q915_q976: [ 257  251   36    1 -129 -207  -75 -230 -195  171    6    1   97  -23
   97 -239  119   -7  106  -49 -151  -70  161  -49 -244  -18   80  159
  -97  300   32   77]
q915_q976: [ -14   33   49   81   92  -73  -57  -87  100   14  -45   81    2   32
   93  -52  -35  100   71  -32  -45  -52  -24  -38  -19  170   97    8
 -140  101  -20  -96]
q341_q339: [ -63  -99  -86   37 -121   29   97  232  -23 -215  -19   22    3  -95
 -142    4  -65   72    0  176  114  -24   -6  131   64  -28 -140 -179
   78 -162  -57   29]
q521_q289: [   5  116  151   16  104   70  -50   -1 -213 -139   -8  124  127  -11
    8   22  125   22  125  -20  -46  -34   26  110   44   27   73  -45
   47  -20 -166  128]
q341_q339: [  79 -256 -233  236  -67   44   74   79  409 -111   74  -41   41   -4
  105 -155 -189   44 -156 -195   11 -124   71  -21 -136  138  138  -41
 -203  131 -128  134]
q521_q289: [ 149  131  107  157  165 -247   23   -9 -239   18 -239  174  106  120
  122 -137  176  221  281  203 -175  -40 -127  -41   46  227   -1   27
 -126  -44    1 -181]
q915_q976: [ 276  115   63  352 -147 -242  130   77 -237   24 -164  117  185   88
 -161 -396  262   15  146   95 -158  -94   89  -53    1  104   60   77
 -110  -21  -90    4]
q341_q339: [ 140 -106 -324   23  -38 -213 -177 -292  301  230  103 -252  -90   48
  226  -77 -173   18  -87   -4  -92  -84  -21   83 -133  -92   90   26
  -48  234  -28  204]
q652_q403: [  40  249  275  -42  155  170   53  110 -252 -171  -51  145  129 -122
 -256   68  150 -251   78  -95   97   65   76  -24    3 -183 -116  142
  170 -157 -129  125]
q341_q339: [  76  117  -67   87 -131 -120  -51  -78 -120   -5  -28  -29   72  -56
  -58 -158   17   25   99  102  -37  -25   89  182 -123  -87   21  -12
   15  153  -72  170]
q627_q973: [  75  115  202  -50   10  -39   19  -66  -31    9   -1  150   20 -170
  115 -137  -48   54  104 -131  -94  140  140 -128 -260  129  -41   47
 -207  352  118 -144]
q521_q289: [  23 -277   19  114 -290  -82   73   -3  378   41  197   78 -109 -175
  184 -297 -226  109 -134 -214 -154  108  184 -151 -169  279   51 -207
 -357  451  102 -166]
q521_q289: [ -79  393  -20  -32   18  -43    9 -182 -339  197 -275   -4   60  298
  -17  167  230 -201  122  215   32   -9 -226  -14   59 -136  -51  271
  162 -249  176 -117]
q598_q142: [ 257  363  316   -2  130 -224 -161 -225 -559  106  -81  144  192   37
   45 -184  366  106  339   69 -267  -41  105   48  -27   51  134   94
   -8  160 -108   76]
q915_q976: [ -89  199  258 -411  264   95 -178 -337 -214  287  -10  -66  -88  107
   95  289   88  -71   57  -52  -42  197   18 -176  -96  -27    9  203
   12  146  282 -227]
q652_q403: [ -40  112  193 -128  190   86 -147 -103  -84    2   96   37    4  -84
   24  105   51  -51   50 -147  -32   51   20   62   52  -93   74   30
  104   65 -107  124]
q341_q339: [  23  247  134 -123   61   79  -55   11 -367 -132  -42   98  157    6
  -20   59  180  122  150   13   49 -169   84   50  -43   44  102   62
   49  -44  -63   40]
q652_q403: [ -44  306  324 -248  228   79 -212 -232 -455   47    1   59   76   20
  -22  186  229  -49  201   26  -76   87   44  113   43 -106   61   53
  167   38  -53   89]
q627_q973: [ -83   19  -51 -219 -237  174 -123 -182   59    7  240 -125  -26  -64
  -14   84 -102 -123 -176 -151  100  -77  241   45 -174  -89  105  -47
   19  210    8  163]
q341_q339: [-177 -185  142  -99   49  147  -20   60  345  -18  211   46 -169 -243
   67   42 -226   10 -140 -310   22  182   49  -76    3   41   18  -90
  -80  225   44  -92]
q915_q976: [  36 -332 -342  470 -221 -196  184  179  364  -76  -72   64   14  136
  241 -274 -122  211  -57   88 -130 -140 -191   43  110  305   81 -222
 -238  -46  -82  -54]
q598_q142: [ 363 -146 -195  303 -197 -361   68  -55  228  193   -4  -89    0   36
   26 -419  -20  -10  -58   14 -179  -83   81 -143 -109   64    9   46
 -204  153  -20   37]
q627_q973: [ -24 -380 -229  229 -496 -210   21   -1  680    6  277   51 -152 -279
  387 -495 -460  446 -159 -280 -137  -93  228  -42 -320  470  249 -307
 -574  759  100 -178]
q521_q289: [-345  -62  -70 -281 -145   98 -191 -216  575   76  326  -43 -300 -364
  351  111 -521   78 -183 -350   93  131   42   53 -244   -6   56 -109
 -136  589  184  -75]
q652_q403: [ 159  245  123  -73  100 -119 -266 -361 -340  177   29  -60  115  157
   22  -20  263  -21  146   35 -163 -132  101   95   14  -52  223   88
   73   93 -145  212]
q652_q403: [ -93  -44  -44 -254    6  187 -107  -28  158 -106  209  -88  -63 -252
   74  128 -239   39  -97 -193  128   31  149  100 -215 -116    8  -42
   24  258   -6  157]
q598_q142: [ -57 -242 -148  -83  -59   55  -13  -29   66   54   61 -171  -77  123
    2  119  -55   12 -123  123    5   41   -4   33   52   -2  -22 -138
   25  -67   64   -2]
q341_q339: [ -26   20   54   -3  157  141   65  140 -174 -225 -120   85  113   60
  -91  143   72   10   84  123   84  -27  -37   45   49   36  -78  -41
   65 -242  -88   18]
q521_q289: [ 408   15  -88  -16  -18 -163  -43 -138   70  234   98 -230   19  -94
  -87 -245   10 -158  -92 -176  -70   -4  242 -146 -290 -234    1  277
  -31  250    0  229]
q915_q976: [ 202 -134 -193   -7  -21 -246 -181 -269  200  220  122 -183  -58   -6
  281 -187 -132  222   -6  -45 -183  -65   98   26 -216   85  164  -15
 -199  417   18   91]
q627_q973: [   5 -165 -283   14 -174 -175  -28  -52  203  160   49 -162 -125   81
  146  -47 -110  137 -104  102  -22 -110  -91    6   40   37   36  -64
  -44   15  100  -62]
q627_q973: [ 146 -204 -266   43 -333  -17  -20  -49  447   43  289 -191  -58 -168
   28 -238 -253  -47 -290 -295   54 -161  283  -59 -273  -42  133   -2
 -157  343  -46  216]
q627_q973: [ 222   41  -32   -3  -97 -218    5    3  -83  173   18  -86  -25    1
  -84 -155  120  -17  -20   45  -48  -97   31 -118   48  -95  -35  110
   52  -72   35   -6]
q521_q289: [ -69 -216 -107 -239  211  130 -120   14   74  -38  123 -167  -84   10
  110  272  -95  138  -79   14   58  -19  -65   91   89  -56   16 -103
  119 -100  -38   94]
q341_q339: [ 184  -67 -221  159 -278 -205  -93 -260  339  211  146 -160  -34   -4
   76 -310 -142  -55 -145 -152  -90 -134  198  -43 -239   21  181   50
 -207  385  -24  146]
q521_q289: [ 158  317  175  -96  336  -45 -187 -207 -450    2 -138   39  188  137
    2   95  272   47  272  118  -75 -112   13   83  -18  -26   97  152
   95  -65 -147  143]
q598_q142: [ -29   34  164   55  -37  -87  -26   54  -28  -77   45  170   -1 -182
   59 -158  -18  194  121  -51  -86   24   49   57   11  139   52 -125
  -99  194  -47  -67]
q521_q289: [ 161   91   -2 -213   73  -73 -201 -388 -246  298   54 -183   29  198
  191   70  160  -23   39   28 -190   15   72  -13 -115  -55  125  105
   10  180   81   99]
q915_q976: [ 224 -114  103  -67  313   13 -160  -84 -124   11   96 -121   63   51
  -93   60  146  -43   20  -13 -105  -12   94   43  106 -107   62  -16
  124  -94 -252  286]
q598_q142: [ -36  107 -150   26  -32  -42   93   65 -170   50 -205  -63   23  183
  -91   90  106  -39   38  245   89  -46 -174   19   84  -96 -101  115
  131 -298  112  -83]
q652_q403: [ -44  313   42 -291  105   70 -154  -85 -329 -148   -7   36   75  -69
   50  248   56   40  151  123  126 -147  -24  171  -34 -144  -60   17
  215 -105  -76  145]
q915_q976: [-141   47 -135  336   18 -145  168  286   16 -145 -292  158   17   90
  -61  -32   30  104  139  279   75  -83 -378  133  307   46 -107  -41
   93 -417  -64 -132]
q627_q973: [ 107  476  142 -391   -3 -107 -107 -131 -479  113  -54   -8   28 -170
   -9   47  124   73  205   86   65  -21  104  -25 -249 -199 -122  254
  124  146  215  -70]
q521_q289: [  49   -9  -49 -140 -106   80 -100 -248  209  157  169 -177  -59  -21
  -39    2 -125 -212 -194 -210   54    1  237 -124 -255  -94   71  122
  -75  267   72   92]
q341_q339: [ -81  -50  161  -39  -29  240  153  295   61 -192   92  113    9 -232
 -143  -13  -52  -28  -95 -268  130   79  128 -100  -43   -4  -28   22
  -14   21   13  -49]
q598_q142: [ -11   12   89   38 -323 -113  172  227 -110  -73  -18  152  -32 -126
 -133 -181   35   96   19  123   27  -20   62 -104   55  121 -142 -128
  -63  -57  127 -260]
q341_q339: [ 212  250  -73 -242   69 -134 -314 -335 -246  219  116 -230   49   76
   44   46  168   24   43  -10  -25 -280  104   87  -56 -215  208  199
  173   61 -104  295]
q627_q973: [ 188    0  -29  193   43 -148  -46 -131  116  185  -16  -99   11  150
 -160 -134  107 -224  -70  -39  -61  -88   13 -104   98  -86   78  152
   23 -105 -127  120]
q627_q973: [   9 -106  -90   -1  274   74  -63 -144  160   97  -29 -150  -40  142
   30  193  -52 -226  -70   -2  -20  139 -131   22   41 -164  -57   75
  103 -105  -58  154]
q341_q339: [-185 -293   70    7  -31  267   66  211  389 -253  230   86  -85 -272
   -6   28 -274  -11 -186 -296   91  123  110   13  -11   70   -3 -223
  -82  143  -99   45]
q915_q976: [-112   84  122 -152  212   86  -87  -96 -230  107  -64  -44  -15  170
  -39  241  164  -53   58   87  -11   80 -118   22  176  -74   20   64
  160 -186   49  -51]
q341_q339: [-141 -302 -340   92 -184  104  114  214  318 -127   68 -126  -84   72
  -42  109 -165  -40 -249   66  174 -137 -133   69  185  -42  -45 -165
   97 -311  -59   70]
q627_q973: [ 355  359  110  -58  341 -340 -328 -541 -380  384 -144 -157   97  207
    4  -60  283  -96  281  179 -248    0   30   46 -102 -187   84  296
   82  143  -77  207]
q652_q403: [ -97   61   52   43 -116  145  132  233 -108 -166  -21  113   73   -2
 -136   17   98   -7  -35  -52  128 -119    4  -28  109   36   35    8
   56 -213  -27  -51]
q598_q142: [  81 -113 -168  420 -138 -107  249  170  -35  -71 -236   80  128  231
  -32 -179  112  -53   44  234 -102   10 -160   33  113  114  -77  -78
  -64 -245  -52  -21]
q598_q142: [  41  -33  114   27   51   44  -60   20  184 -237  137  181   55 -241
  161 -115 -167  170   44 -227  -20  -90  166    8 -173  214  100 -132
 -209  300 -172   70]
q652_q403: [ 137  301  276 -434  217   27 -345 -394 -451  157  142  -74   82  -17
  111  123  202  107  165 -103 -112  -56  255   21 -194  -49  209  135
   41  315   -3  134]
q627_q973: [ 255  149   66  -54 -149  -97    4   23 -159    4   81    2   85 -183
  -89 -234   77   30   28 -114   -9 -110  258  -78 -214  -62   19  120
  -42  190  -15   94]
q915_q976: [-306    2  175   14  205  373  179  351   38 -375  -73  221   17 -162
 -154  275  -83 -184   -3  -80  210  212 -168   85  166 -108 -217  -69
  188 -307  -97    2]
q598_q142: [  79  145   62  -88   20    2   17   73 -131  -30   -1  -11   12 -126
 -179   22   55 -142   12    7   91   10   31   -8    2 -227 -143  109
  174 -120  -31   95]
q627_q973: [  26 -102   26  124  148   73  -70  -88  355   32  108  -57  -27 -104
  -47  -82 -151 -155 -104 -303  -16  101  103   -7 -106  -73  114   88
  -75  237 -138  188]
q627_q973: [ -81 -104 -127 -201 -188   16 -149 -179  349   83  271 -169 -178 -276
  105  -25 -350   18 -161 -182   57   82  195   75 -284 -110   15  -77
  -77  476   91  100]
q627_q973: [-124  324  126  -67  236   50  -74  -93 -376  -83 -237  129  125  135
   31  204  156   65  270  203   29  -13 -148  140   27   25    1   76
   93 -134   -6  -51]
q652_q403: [  23   99  -38 -173  157  -76 -164 -144  -35   44  -30  -62  -19   56
   81  111  -20  186   77   83   63 -187   -8  -20  -53   71   73   71
  -24    6   28  -67]
q915_q976: [   1   11 -167  242 -165 -101  256  339 -163   -6 -217  -18   28  127
 -264  -69  183  -92   -6  262   81  -28 -240   43  291 -177 -168   66
  228 -506   27  -43]
q915_q976: [  89  247  180  -15   78  -72  -71 -179 -231   52  -88  124  111   50
   92  -73  137   56  181  -15 -109  -30   73  -58 -136  132   94  108
 -121  173   25  -72]
q627_q973: [ 171    8  -57  -24   30 -127  -50 -128   47  180   27 -104  -25   32
   72  -68   18  -44  -30  -49  -78  -15   17  -96  -72  -61   14  125
  -24   83   38   37]
q598_q142: [  25  -94   52  -53   88   53  -70    8   48  -50  123  -11    0 -113
   66  -15  -48  103   -5 -135  -45   25   86   52  -39   18   84  -61
  -30  155  -84  103]
q652_q403: [-243  -90 -165   55 -132 -107  -45  -95  107   80  -59  -17 -112   98
  207   25 -132  224   49  204  -59   50 -176  169   60  155   50 -192
  -89  111  138 -176]
q915_q976: [  34 -311 -131  291 -160  123  263  343  366 -280   39  117   58  -44
  -15 -164 -148   13 -185 -167   76 -115   57 -133  -17  231    6 -131
 -206  -87 -110  -23]
q652_q403: [-383 -390  -84  -66   24  317  207  416  477 -205   81  -10 -231 -205
  -76  233 -360   21 -253 -134  262  228 -140  -37  119  -15 -189 -153
   30 -147  146 -213]
q521_q289: [  -7   64  299 -280   47  133 -137 -111   61  -44  247   84  -47 -310
   49   -4 -125   39  -21 -334   10   70  305 -115 -243   63   66   -8
 -134  425   24  -23]
q341_q339: [  52 -100  175  -95  156  335   51  179   54 -172  176  -22   51 -145
 -260  109   25 -273 -181 -324  129   59  192  -96   15 -187  -16   74
  136 -120 -179  234]
q598_q142: [ 162 -205 -151  458 -253 -132  311  262  309 -155  -93  182   81  -12
   72 -377 -100   31  -60  -45  -73  -69   -3 -160  -81  284  -54  -89
 -309   21  -38 -112]
q652_q403: [ 134  -35 -123   78  -69 -227 -112 -200   80  207   28  -97  -15   97
  169 -185    4  170   19   -1 -150 -120   38  -13  -77  124  191   26
 -161  228   25   -7]
q521_q289: [ -58   30   63   92  -68 -130   97  109   34  -16 -102  161  -43  -90
   71 -138  -56  183  105   51  -35   57  -67  -62  -19  181  -60  -38
 -154   97  136 -278]
q652_q403: [-133 -148  -64 -207   18  284   50  217  212 -159  175  -99  -91 -248
  -83  175 -218  -49 -199 -219  229   72   72   19  -78 -192  -85    3
  117    0   19  102]
q521_q289: [ -97 -217   19  128    3  232  214  322    8 -254  -73   85   73  130
 -204   88   60  -24  -94   50  123  -43  -15  -78  180  156  -33 -121
   -9 -371  -63  -99]
q652_q403: [  14   50  303  -90  187   39 -127  -49    8  -68  132  127   -6 -251
   16  -48  -39   66   90 -220  -69  104  151    5  -67   39   61  -36
  -62  276 -109   46]
q598_q142: [ 181 -162 -141  252 -163 -300   66   42  228  120   -1  -40  -69  -30
  -12 -307  -62   38  -41   63 -115  -20  -18  -57   34   39  -45  -48
 -112   56  -14  -28]
q598_q142: [  50 -122 -117   76  163  -28   26   96   41   -3  -48 -112  -29   20
  -88   79    1 -122  -17  122   -2  107 -173  123  170 -240 -153   -9
  214 -249 -116  188]
q598_q142: [-223  122  333 -354   21  291   35  276 -126 -294  153  245  -28 -354
   -7  169  -59  201   17 -248  207  -26  131  -99  -29  113  -23  -60
    5   47   84 -220]
q915_q976: [  35  142  -82 -162 -108 -157 -232 -331 -209  219   66 -142   -9  114
  158   10   88  117   72  126 -111 -119   40  134  -45  -31  158  -11
   36  174   44   84]
q341_q339: [ -18 -273  -35  307 -211  137   75  115  280 -179  171   59   71   37
  -99 -170  -29 -102 -201 -207  -19 -133  147   18  116  159  207 -210
 -114  -17 -273  184]
q341_q339: [ -44  259  178 -121   96  264  115  177 -390 -166 -116   55  140  -58
 -311  168  180 -236   64    2  175  111   48   38  -29 -269 -153  184
  252 -235   -6  101]
q521_q289: [ 176  273   45 -261   88  -72 -157 -335 -324  274  -21 -148   37  136
   52  106  187 -149   65   51  -73    0   54  -72 -135 -187   -4  245
  109   56  116   71]
q915_q976: [-120  -82   -2   -3   61  122  163  208  100  -97  -56   50  -66  -87
  -29  127 -100 -121  -52    4   84  205 -154  -22   65 -104 -233  -16
   92 -164   74  -75]
q652_q403: [-178  365  390 -214  267  134 -175 -163 -478  -25  -91  158   84   78
  -82  254  255  -16  240   66    2   40  -25   83  136   -3   78   56
  156  -97  -33  -60]
q598_q142: [-223  413  226 -323  373  127 -216  -99 -518  -77 -147   70   53  106
  -82  451  235   30  255  226  143  -84 -204  191  252 -157  -10   89
  361 -374  -64    7]
q521_q289: [-283  -25   16  -83    4  158   27  164  114 -171   19   77  -84 -134
  -19  159 -156   91  -25  -21  172   27  -83   81   72   18  -45 -100
   50  -61   37 -108]
[ 388   45  -78  357   72 -220   42 -139 -170  202 -193 -123  183  302
 -196 -246  296 -279   63  138 -201   -4   10  -23   22 -143   27  210
   38 -148 -167  254]  q341_q339
[-195 -222 -154  -68  -28  174   60  167  222 -111   68  -94 -112  -34
  -58  191 -176  -28 -171   17  169   36  -84   60  102  -79  -92 -119
  104 -175   19    7]  q652_q403
[ 302 -131 -160  -69   74 -160  -93 -182  121  226   97 -217  -36   88
  151  -55   -3  -20  -98  -49 -120  -78   48 -138  -92  -53   31  103
  -45   77    3  116]  q652_q403
[-261 -118 -217  104 -255   22   87   22  298  -25  -34   57  -77   97
  239   -6 -211  197  -86   10   59  -95 -109  -20  -49  306  107 -125
 -239  106  184 -279]  q652_q403
[  36  -80   25  274  -85  -90  190  170  116    1 -107  113    7    7
  -72 -218   13   -9   -3  -19  -56   70  -40 -123   43  127  -37   15
 -139  -24   44 -168]  q652_q403
[ -75   52  257 -165  414  205  -56   -4 -220  -56  -66   42   40    4
  -40  250   97  -40  124  -25  -17  232  -45   38   45  -73  -49   57
  115  -65  -22   15]  q915_q976
[ -75  109   55 -107  -87  107  -29  -78  -41  -35   46   34   21  -36
   11   48  -28  -40  -16  -75   59  -20  107  -13 -128   22   38   15
  -36  121   49  -15]  q627_q973
[ -29  -43  310   68  190  101   92  244 -231 -169  -43  180   58  -58
 -198   35  185  -46  103   29  -56  174  -49   30  276  -13 -100 -113
  134 -250 -144   -4]  q627_q973
[ 111  262   45 -114  120   32 -110  -22 -158  -95   22   -4  106 -127
  -83   26   59  -15   79  -95  115 -177  100   67 -109 -170   51  177
  129    0 -149  225]  q915_q976
[ 115  179  150 -202  266  166 -136  -73 -276  -50   27  -77  134  -15
 -160  130  154  -57   63 -110   75  -64  179   28 -110 -162   98  195
  134   -9 -126  228]  q521_q289
[  18   14  222  -32   76  -94 -115 -190  -98  119   44   84  -22    2
  130  -59   67   71  114  -13 -217  139   41  -14   18  134   65  -93
 -105  224   17  -83]  q627_q973
[ -31   16   63  216   42 -148   60   70  -83   23 -164  114    7  124
  -64  -67  131   19  117  188  -86   28 -190   23  257   76  -37  -53
   28 -220  -39 -124]  q652_q403
[ -96  -89   23  103    7   66  191  309   10 -275  -80  193   20 -162
   44    5  -94   81   74   76   25  143 -129   88   52   53 -210 -178
    5 -101  -25  -62]  q598_q142
[ -92 -141 -166  -16 -229   81    0  -43  460   -4  190  -55  -94 -195
  183 -122 -348   96 -189 -312   72  -18  180  -50 -334  116  134  -16
 -266  473  116  -30]  q627_q973
[ 200   34 -118   75  222 -255 -153 -238   23  252  -94 -184  -23  142
    7  -41   54  -57   77  137 -118    2 -107   47   29 -158    6  153
   72  -19  -66  144]  q627_q973
